The symbols move the elements like this.
le: q98->q584, q921->q235, q422->q665, q277->q707, q529->q969, q235->q502, q392->q539, q389->q859, q788->q574, q670->q921, q969->q328, q774->q911, q449->q691, q834->q973, q567->q888, q428->q596, q973->q546, q69->q100, q790->q330, q167->q814, q772->q996, q259->q587, q933->q249, q513->q854, q880->q164, q996->q687, q665->q992, q952->q962, q128->q960, q360->q840, q580->q908, q601->q264, q539->q788, q48->q327, q892->q396, q578->q56, q249->q449, q281->q945, q56->q585, q953->q98, q83->q360, q839->q378, q546->q940, q948->q345, q396->q259, q294->q38, q599->q321, q867->q578, q291->q237, q237->q294, q520->q567, q502->q520, q585->q880, q831->q128, q164->q67, q931->q580, q58->q130, q718->q922, q130->q205, q574->q102, q181->q599, q992->q847, q707->q670, q233->q389, q303->q532, q102->q428, q59->q953, q991->q481, q770->q653, q888->q16, q110->q238, q328->q422, q960->q69, q481->q44, q653->q727, q859->q695, q57->q513, q517->q931, q205->q223, q232->q892, q327->q991, q321->q167, q38->q83, q854->q735, q691->q233, q16->q637, q596->q643, q874->q97, q945->q392, q127->q517, q716->q181, q637->q952, q70->q59, q336->q556, q407->q110, q814->q291, q727->q407, q378->q770, q602->q894, q894->q70, q540->q790, q759->q774, q67->q662, q345->q933, q223->q948, q908->q759, q962->q529, q448->q127, q238->q232, q100->q303, q111->q58, q735->q602, q662->q336, q532->q277, q922->q834, q695->q874, q584->q839, q264->q718, q940->q448, q587->q772, q687->q281, q847->q884, q840->q48, q330->q716, q556->q601, q911->q540, q97->q867, q44->q111, q643->q831, q884->q57
ko: q98->q991, q921->q448, q422->q181, q277->q973, q529->q790, q235->q127, q392->q867, q389->q232, q788->q56, q670->q940, q969->q330, q774->q502, q449->q407, q834->q128, q567->q580, q428->q164, q973->q960, q69->q264, q790->q888, q167->q969, q772->q389, q259->q691, q933->q653, q513->q237, q880->q945, q996->q859, q665->q599, q952->q911, q128->q556, q360->q57, q580->q670, q601->q428, q539->q578, q48->q854, q892->q249, q578->q996, q249->q727, q281->q874, q56->q687, q953->q327, q83->q884, q839->q44, q546->q69, q948->q378, q396->q449, q294->q992, q599->q962, q867->q772, q291->q422, q237->q665, q520->q931, q502->q517, q585->q281, q831->q336, q164->q392, q931->q707, q58->q953, q718->q643, q130->q98, q574->q585, q181->q952, q992->q321, q707->q546, q233->q238, q303->q922, q102->q880, q59->q48, q991->q602, q770->q58, q888->q908, q110->q948, q328->q716, q960->q601, q481->q894, q653->q130, q859->q892, q57->q291, q517->q277, q205->q584, q232->q933, q327->q735, q321->q529, q38->q847, q854->q294, q691->q110, q16->q759, q596->q67, q874->q259, q945->q97, q127->q532, q716->q637, q637->q774, q70->q840, q336->q574, q407->q223, q814->q328, q727->q205, q378->q111, q602->q83, q894->q360, q540->q567, q759->q235, q67->q539, q345->q770, q223->q839, q908->q921, q962->q540, q448->q303, q238->q345, q100->q718, q111->q59, q735->q38, q662->q788, q532->q834, q922->q831, q695->q396, q584->q481, q264->q596, q940->q100, q587->q233, q687->q695, q847->q167, q840->q513, q330->q16, q556->q102, q911->q520, q97->q587, q44->q70, q643->q662, q884->q814
ke: q98->q111, q921->q931, q422->q167, q277->q448, q529->q181, q235->q580, q392->q585, q389->q259, q788->q164, q670->q517, q969->q599, q774->q888, q449->q232, q834->q100, q567->q774, q428->q336, q973->q303, q69->q834, q790->q952, q167->q665, q772->q874, q259->q859, q933->q110, q513->q83, q880->q788, q996->q97, q665->q814, q952->q330, q128->q718, q360->q735, q580->q502, q601->q831, q539->q880, q48->q894, q892->q233, q578->q945, q249->q238, q281->q578, q56->q392, q953->q44, q83->q854, q839->q130, q546->q532, q948->q727, q396->q389, q294->q57, q599->q328, q867->q281, q291->q847, q237->q884, q520->q759, q502->q908, q585->q539, q831->q264, q164->q574, q931->q235, q58->q839, q718->q960, q130->q378, q574->q67, q181->q969, q992->q291, q707->q127, q233->q396, q303->q546, q102->q662, q59->q481, q991->q59, q770->q223, q888->q911, q110->q249, q328->q321, q960->q922, q481->q953, q653->q948, q859->q587, q57->q38, q517->q921, q205->q770, q232->q691, q327->q70, q321->q422, q38->q513, q854->q360, q691->q892, q16->q540, q596->q556, q874->q996, q945->q56, q127->q670, q716->q529, q637->q790, q70->q991, q336->q596, q407->q933, q814->q992, q727->q345, q378->q205, q602->q48, q894->q327, q540->q637, q759->q567, q67->q102, q345->q407, q223->q653, q908->q520, q962->q716, q448->q707, q238->q449, q100->q973, q111->q584, q735->q840, q662->q428, q532->q940, q922->q69, q695->q772, q584->q58, q264->q128, q940->q277, q587->q695, q687->q867, q847->q237, q840->q602, q330->q962, q556->q643, q911->q16, q97->q687, q44->q98, q643->q601, q884->q294

The rows follow the links: the fewer symbols apart two elements are, the more alike their rows tend to be.

Name the element of each row.
[-21, 42, -69, -38, 37, -26, -14, 41, -50, -51, -8, -18, 12, -46, 60, 77, -19, 20, 16, -46, 23, 95, 5, -6, -62, -54, -1, 3, 46, 31, -13, -117, -35, -47, -20, 19, -33, -10, 12, -1, 109, 39, 93, 92, 19, -40]: q945
[9, -52, 97, 36, -16, -25, 16, -33, 8, 6, -10, 3, -1, 27, -94, -42, -13, -89, 4, -8, -27, -44, 5, -27, 66, 46, 7, 74, -22, -65, -3, 56, 18, -8, 72, -17, 27, 45, -1, -28, -125, -98, 13, -62, -44, 44]: q962
[7, 71, -35, 9, 31, 38, -41, -18, -7, -29, 63, -36, -70, -128, 23, 46, -3, 52, -21, -107, 73, 104, -42, 19, -25, 11, 53, -29, 30, -16, -54, 12, -8, -42, 65, 32, -29, -26, -19, 29, -14, 3, 72, 59, 34, -14]: q601
[-25, 39, -65, -33, 39, -24, -13, 46, -46, -49, 3, -12, 13, -45, 62, 76, -14, 35, 12, -47, 27, 95, 2, -4, -63, -51, -1, -3, 46, 33, -21, -110, -42, -36, -15, 14, -32, -11, 14, -1, 106, 53, 94, 96, 23, -33]: q56
[-20, -92, 101, 33, -8, -58, 36, 6, -3, 2, -32, 34, 59, 96, -73, -47, -21, -94, 14, 26, -48, -63, 33, -36, 59, 24, -31, 90, -28, -34, 9, 8, -11, 13, 32, -26, 38, 59, 17, -46, -73, -47, 14, -41, -35, 57]: q328
[-70, -42, 63, 50, 53, -37, 2, 51, -31, -37, 45, 30, 43, 0, -6, -2, -32, 12, -21, -83, 41, 68, 8, -19, 14, 17, -3, 47, 1, -12, -66, -21, -87, -14, 89, -5, 0, 20, 25, -26, -34, 62, 115, 95, 52, 68]: q127
[29, 42, -87, -45, -26, 52, -8, -4, 29, 43, -14, -6, -15, 10, 66, -2, 39, 71, 3, 79, -7, -38, -2, 35, -42, -29, -7, -93, -5, 57, 44, 7, 31, 39, -108, 8, -10, -50, -11, 37, 91, 54, -116, -23, 10, -52]: q110
[-25, -81, 67, 32, -24, 3, 31, 16, 30, 49, -9, 53, 64, 116, -23, -89, 9, -1, -16, 78, -34, -105, 26, 2, 46, 30, -35, -5, -53, 11, 21, 68, -12, 72, -24, -27, 40, 7, 10, -11, -49, 45, -90, -46, 10, 56]: q884
[7, 51, -13, 10, 33, -2, -31, -18, -24, -50, 36, -37, -57, -114, -12, 56, -20, -4, -4, -114, 51, 109, -30, -8, -11, 8, 46, 23, 39, -38, -49, -19, -8, -70, 79, 25, -27, 3, -7, 5, -27, -45, 116, 49, 7, -10]: q960
[58, 79, -105, -55, -31, 59, -25, -34, 27, 28, -10, -39, -62, -46, 51, 31, 38, 48, 7, 45, -4, -11, -21, 35, -46, -28, 15, -90, 14, 29, 40, 12, 64, 8, -85, 18, -22, -47, -27, 41, 75, -10, -93, -39, -12, -82]: q691
[7, -15, -45, -53, -29, -24, 24, 27, -6, 20, -67, 16, 55, 93, 35, 1, 13, -15, 34, 105, -64, -67, 30, -3, -28, -54, -46, -7, -6, 48, 65, -66, 17, 30, -117, -17, 9, -1, 10, -11, 108, 18, -73, -28, -24, -44]: q205
[-39, -96, 82, 36, -13, -27, 40, 27, 16, 35, -17, 57, 79, 121, -36, -78, -2, -25, -8, 68, -37, -99, 33, -13, 47, 25, -43, 30, -50, 7, 15, 37, -28, 62, -10, -33, 38, 27, 14, -29, -46, 42, -53, -29, 7, 67]: q291
[-43, -15, 39, 29, 46, -48, -6, 33, -46, -57, 27, 7, 19, -37, -15, 36, -38, -27, -1, -98, 34, 93, 1, -24, 3, 2, 10, 67, 22, -22, -59, -55, -61, -47, 92, 4, -11, 29, 19, -26, -19, 3, 148, 88, 20, 38]: q532
[48, -8, -22, -49, -46, -28, 23, -22, 5, 18, -82, -13, 17, 67, -15, 3, 9, -78, 43, 96, -81, -78, 22, -10, 0, -30, -29, 25, 1, 6, 75, -32, 65, 8, -86, -10, 12, 18, -3, -13, 43, -80, -71, -92, -71, -51]: q98
[-51, -22, 46, 32, 54, -48, -1, 40, -44, -57, 28, 12, 27, -27, -13, 26, -39, -19, -6, -99, 38, 87, 6, -28, 3, 7, 6, 65, 17, -22, -59, -51, -64, -42, 90, 2, -7, 27, 23, -29, -19, 20, 144, 89, 27, 42]: q940
[18, 61, -81, -57, 20, -29, -18, 12, -42, -47, -26, -36, -12, -57, 46, 93, -15, -10, 35, -31, 2, 84, -2, -9, -64, -58, 1, 9, 54, 17, 7, -118, 3, -55, -28, 18, -36, -2, 5, 3, 109, -23, 79, 48, -16, -70]: q687
[35, 53, -92, -47, -26, 58, -10, -11, 30, 38, -7, -12, -26, -1, 66, 4, 39, 71, 4, 70, -5, -34, -11, 40, -42, -26, -3, -98, 0, 54, 45, 11, 38, 34, -100, 10, -12, -51, -19, 42, 85, 45, -117, -28, 9, -57]: q249
[-18, 19, 15, 16, 41, -33, -17, 4, -41, -61, 24, -20, -20, -77, -16, 56, -34, -27, 6, -113, 41, 105, -14, -22, -8, 3, 22, 58, 37, -39, -55, -47, -33, -68, 86, 12, -19, 22, 5, -15, -22, -38, 146, 66, 2, 11]: q100
[-37, -100, 94, 33, -8, -43, 38, 27, 2, 17, -25, 50, 81, 119, -48, -64, -16, -53, 1, 55, -46, -82, 36, -26, 54, 17, -41, 61, -39, -9, 13, 13, -27, 36, 9, -35, 42, 43, 22, -42, -53, 10, -16, -25, -8, 64]: q665
[67, 92, -106, -64, -26, 38, -29, -40, 10, 2, -24, -56, -69, -74, 42, 59, 23, 13, 23, 18, -4, 22, -24, 22, -51, -35, 22, -53, 31, 13, 34, -22, 70, -27, -65, 25, -29, -32, -25, 34, 78, -55, -44, -35, -32, -94]: q389
[21, 39, -80, -44, -26, 47, -3, 5, 22, 39, -16, -1, 2, 24, 67, -3, 36, 68, 0, 83, -13, -45, 0, 34, -40, -36, -16, -91, -7, 63, 44, -1, 26, 45, -111, 3, -8, -44, -6, 35, 94, 67, -115, -21, 16, -48]: q933
[-34, -89, 72, 35, -19, -9, 34, 21, 26, 44, -12, 54, 68, 114, -25, -85, 7, -7, -14, 79, -35, -107, 29, -4, 45, 24, -35, 5, -52, 10, 19, 58, -19, 67, -20, -33, 38, 17, 12, -15, -46, 47, -76, -37, 11, 60]: q237
[-33, -97, 98, 34, -8, -56, 42, 18, -4, 9, -36, 43, 72, 110, -61, -55, -17, -76, 9, 42, -49, -75, 33, -31, 57, 21, -40, 77, -36, -21, 10, 10, -23, 26, 23, -29, 38, 50, 19, -43, -59, -20, 4, -32, -19, 62]: q422
[-2, 69, -39, 13, 34, 48, -45, -11, -3, -25, 67, -29, -66, -120, 38, 41, 4, 78, -26, -97, 75, 101, -42, 23, -30, 7, 49, -48, 27, -1, -54, 16, -18, -33, 57, 31, -33, -34, -11, 29, -6, 32, 59, 68, 47, -9]: q556
[42, -11, -26, -52, -43, -29, 24, -14, 1, 18, -84, -8, 24, 68, -9, 3, 9, -73, 43, 99, -80, -79, 28, -13, -7, -34, -37, 24, -2, 9, 75, -40, 61, 8, -91, -14, 14, 18, -1, -16, 56, -73, -70, -83, -68, -49]: q111
[20, -36, 29, 13, -44, 37, 15, -26, 48, 61, -12, 22, 3, 69, -26, -79, 27, 7, -11, 89, -35, -117, 5, 16, 42, 28, -13, -36, -48, 4, 39, 93, 36, 60, -43, -17, 27, -8, -9, 9, -53, 0, -134, -86, -11, 17]: q854

Each walk starts at a row. The symbols on each line, taken left to right, move it on to the next element.
Answer with the element's row; about right is enough.
[22, 67, -84, -60, 11, -24, -16, 2, -38, -43, -29, -41, -22, -60, 42, 93, -11, -17, 36, -28, -3, 77, -6, -5, -63, -57, 9, 9, 52, 14, 13, -112, 15, -58, -34, 22, -33, -7, -1, 4, 107, -35, 69, 41, -26, -75]
ke ke ke ko le ke ko: [54, 89, -99, -66, -9, 3, -23, -26, -18, -24, -34, -58, -54, -77, 34, 84, 4, -11, 35, -9, -2, 53, -18, 6, -59, -47, 17, -16, 51, 11, 24, -74, 53, -48, -48, 23, -34, -17, -13, 17, 90, -67, 17, -8, -41, -92]
le ko ke ko ke ko le: [55, 75, -101, -50, -29, 59, -22, -30, 29, 32, -8, -33, -52, -37, 57, 17, 42, 56, -1, 51, 0, -15, -20, 36, -44, -26, 11, -92, 6, 36, 42, 14, 57, 15, -90, 18, -20, -48, -22, 45, 73, 6, -100, -37, -7, -75]
[-10, -78, 102, 36, -13, -52, 32, -5, -3, -3, -30, 23, 39, 73, -83, -42, -21, -99, 15, 12, -47, -56, 25, -35, 64, 30, -23, 89, -26, -45, 5, 20, 0, 1, 47, -22, 33, 57, 14, -45, -89, -71, 21, -49, -40, 51]
ko le le le: [-16, -85, 99, 29, -10, -54, 35, 1, -6, 3, -32, 26, 51, 81, -78, -44, -24, -98, 13, 22, -46, -61, 28, -37, 60, 26, -26, 92, -27, -42, 7, 15, -5, 5, 43, -26, 38, 56, 14, -45, -79, -62, 14, -45, -37, 53]
le le ke ko le: [-26, -95, 97, 32, -9, -56, 39, 17, -6, 2, -34, 40, 69, 101, -69, -51, -23, -83, 11, 34, -51, -69, 33, -33, 58, 24, -39, 84, -32, -30, 7, 8, -14, 15, 27, -31, 35, 55, 22, -46, -67, -34, 9, -35, -27, 56]
[12, 65, -29, 10, 31, 24, -36, -21, -13, -38, 53, -40, -74, -128, 12, 54, -10, 31, -15, -112, 65, 108, -35, 5, -17, 12, 52, -11, 36, -28, -51, -1, -5, -56, 77, 26, -30, -16, -13, 22, -22, -24, 89, 51, 17, -15]
le ko ko ke ke: [-14, 61, -43, 9, 37, 46, -37, 2, -5, -23, 67, -21, -52, -106, 46, 36, 2, 89, -30, -91, 79, 100, -34, 24, -35, 7, 42, -57, 27, 10, -54, 6, -33, -25, 42, 25, -35, -41, -10, 33, 11, 60, 54, 80, 55, -6]
ko ke ko ko: [-10, 47, -71, -41, 27, -32, -14, 35, -50, -52, -9, -20, 5, -44, 56, 85, -17, 11, 24, -43, 15, 93, 3, -10, -65, -58, -2, 5, 48, 32, -10, -123, -26, -46, -17, 17, -31, -7, 13, -6, 111, 22, 91, 79, 7, -48]
[-35, 39, -52, 2, 45, 12, -24, 44, -25, -33, 46, -1, -2, -58, 68, 44, -4, 83, -18, -64, 62, 95, -12, 10, -49, -21, 14, -43, 26, 35, -47, -50, -55, -18, 12, 14, -29, -31, 9, 19, 65, 99, 70, 107, 62, -5]
ke ko le ko le ko: [6, 56, -80, -50, 23, -29, -14, 20, -46, -51, -21, -33, -7, -54, 46, 93, -15, -3, 30, -37, 7, 93, -3, -9, -66, -54, 2, 11, 52, 18, 0, -124, -7, -56, -26, 20, -32, -3, 5, -1, 110, -8, 86, 57, -12, -64]
le le ke ke le ke ke ko: [-29, 38, -63, -27, 40, -19, -15, 49, -44, -50, 13, -9, 13, -44, 64, 69, -18, 44, 8, -52, 33, 95, -1, 1, -61, -49, 0, -5, 39, 36, -26, -104, -48, -35, -7, 14, -29, -15, 14, 2, 103, 63, 90, 103, 35, -26]
[-75, -51, 74, 69, 45, -11, 5, 42, -11, -20, 63, 43, 39, 6, -11, -34, -22, 40, -37, -69, 51, 37, 4, -6, 28, 36, 5, 20, -19, -5, -66, 28, -84, 11, 86, -8, 10, 13, 17, -12, -63, 88, 75, 82, 67, 88]
le ko le ke le le ke: [-47, -44, 83, 77, 25, 24, -4, 5, 21, 11, 70, 37, 4, -1, -29, -62, -6, 44, -50, -51, 49, 1, -13, 6, 54, 63, 19, -7, -31, -24, -61, 94, -52, 25, 96, -8, 15, 2, 3, 4, -114, 63, 20, 32, 57, 90]
ke ko le ko le ko: [-66, -39, 58, 48, 54, -45, 2, 49, -38, -45, 39, 29, 42, -7, -11, 8, -37, 3, -16, -85, 37, 71, 7, -21, 11, 13, 0, 53, 6, -11, -62, -34, -84, -20, 87, -5, 2, 25, 23, -26, -30, 53, 129, 97, 42, 60]
[62, 2, -11, -36, -56, -2, 16, -46, 21, 34, -62, -20, -11, 46, -33, -13, 22, -61, 32, 91, -69, -89, 9, 1, 14, -13, -13, 8, -12, -11, 72, 16, 80, 12, -66, -9, 12, 11, -13, -2, 4, -97, -94, -115, -71, -43]
le ke ko le le ko: [60, -1, 0, -25, -57, 16, 10, -52, 38, 49, -48, -12, -21, 42, -35, -36, 26, -43, 15, 89, -57, -98, 4, 9, 24, 5, -4, -9, -20, -12, 65, 53, 79, 26, -57, -8, 17, 6, -18, 7, -24, -81, -117, -118, -54, -32]
ke ke ke ke ko ko ko le: [-1, -53, 42, 20, -36, 27, 25, -12, 47, 63, -12, 36, 26, 83, -23, -84, 25, 11, -18, 87, -28, -112, 11, 17, 44, 30, -16, -28, -51, 10, 31, 91, 21, 69, -37, -26, 31, -5, -6, 6, -48, 22, -125, -75, 5, 33]
[11, 59, -16, 9, 33, 10, -33, -21, -19, -50, 42, -44, -65, -121, 0, 59, -17, 6, -7, -117, 56, 109, -32, -3, -15, 10, 44, 14, 39, -37, -51, -15, -8, -66, 86, 28, -28, -6, -9, 9, -24, -44, 105, 48, 5, -10]
le le le ko ke ke ke: [-8, 28, 8, 13, 38, -25, -21, -3, -37, -60, 23, -28, -30, -88, -16, 59, -33, -27, 1, -115, 39, 106, -14, -17, -9, 2, 33, 51, 38, -38, -56, -42, -23, -68, 92, 16, -22, 18, 2, -15, -25, -38, 143, 60, 0, 4]
le le le ke ko: [-23, 11, 20, 20, 44, -41, -14, 13, -44, -61, 23, -16, -10, -68, -16, 57, -36, -33, 0, -110, 37, 101, -7, -25, -3, 2, 19, 64, 33, -33, -54, -55, -39, -65, 92, 13, -18, 22, 10, -18, -22, -28, 150, 71, 7, 14]
[70, 92, -105, -66, -24, 29, -26, -43, 3, -5, -28, -58, -71, -76, 36, 63, 20, 7, 30, 7, -5, 30, -24, 22, -51, -40, 24, -42, 36, 9, 35, -35, 67, -33, -62, 29, -25, -30, -22, 30, 77, -63, -28, -33, -39, -99]
ke ko ko le: [45, 67, -98, -50, -24, 63, -19, -24, 27, 37, -9, -28, -43, -26, 56, 12, 41, 67, 3, 59, -4, -22, -16, 39, -44, -25, 10, -96, 6, 44, 41, 12, 52, 22, -93, 15, -17, -52, -26, 44, 78, 18, -110, -36, 0, -69]
ko ko le ko le le ko: [17, -18, -38, -57, -34, -34, 27, 14, -5, 15, -80, 8, 54, 91, 17, 6, 10, -41, 38, 110, -73, -74, 32, -9, -22, -49, -48, 12, 0, 38, 72, -68, 28, 21, -110, -16, 10, 11, 10, -14, 96, -15, -67, -45, -40, -46]
[-5, -36, 89, 67, -1, 27, -3, -34, 36, 21, 49, 11, -27, -14, -66, -60, 0, -7, -36, -38, 28, -27, -17, -1, 67, 73, 30, 13, -32, -52, -36, 119, -3, 14, 95, -6, 18, 10, -14, 3, -144, -22, -8, -32, 16, 71]
ko ke ke le ke ko ke: [-42, -43, 85, 75, 20, 26, -3, -1, 24, 15, 66, 32, -4, -7, -34, -66, -5, 38, -50, -54, 48, -3, -16, 5, 55, 67, 23, -7, -34, -28, -57, 107, -43, 26, 97, -7, 16, 3, -2, 4, -124, 46, 9, 20, 51, 84]
ke le ko le ko le ko: [-73, -52, 68, 60, 50, -25, 6, 49, -25, -27, 53, 41, 43, 5, -7, -15, -29, 26, -29, -74, 48, 48, 7, -15, 25, 24, 1, 30, -11, -9, -65, -1, -92, -3, 88, -10, 3, 13, 20, -19, -48, 79, 96, 92, 59, 78]
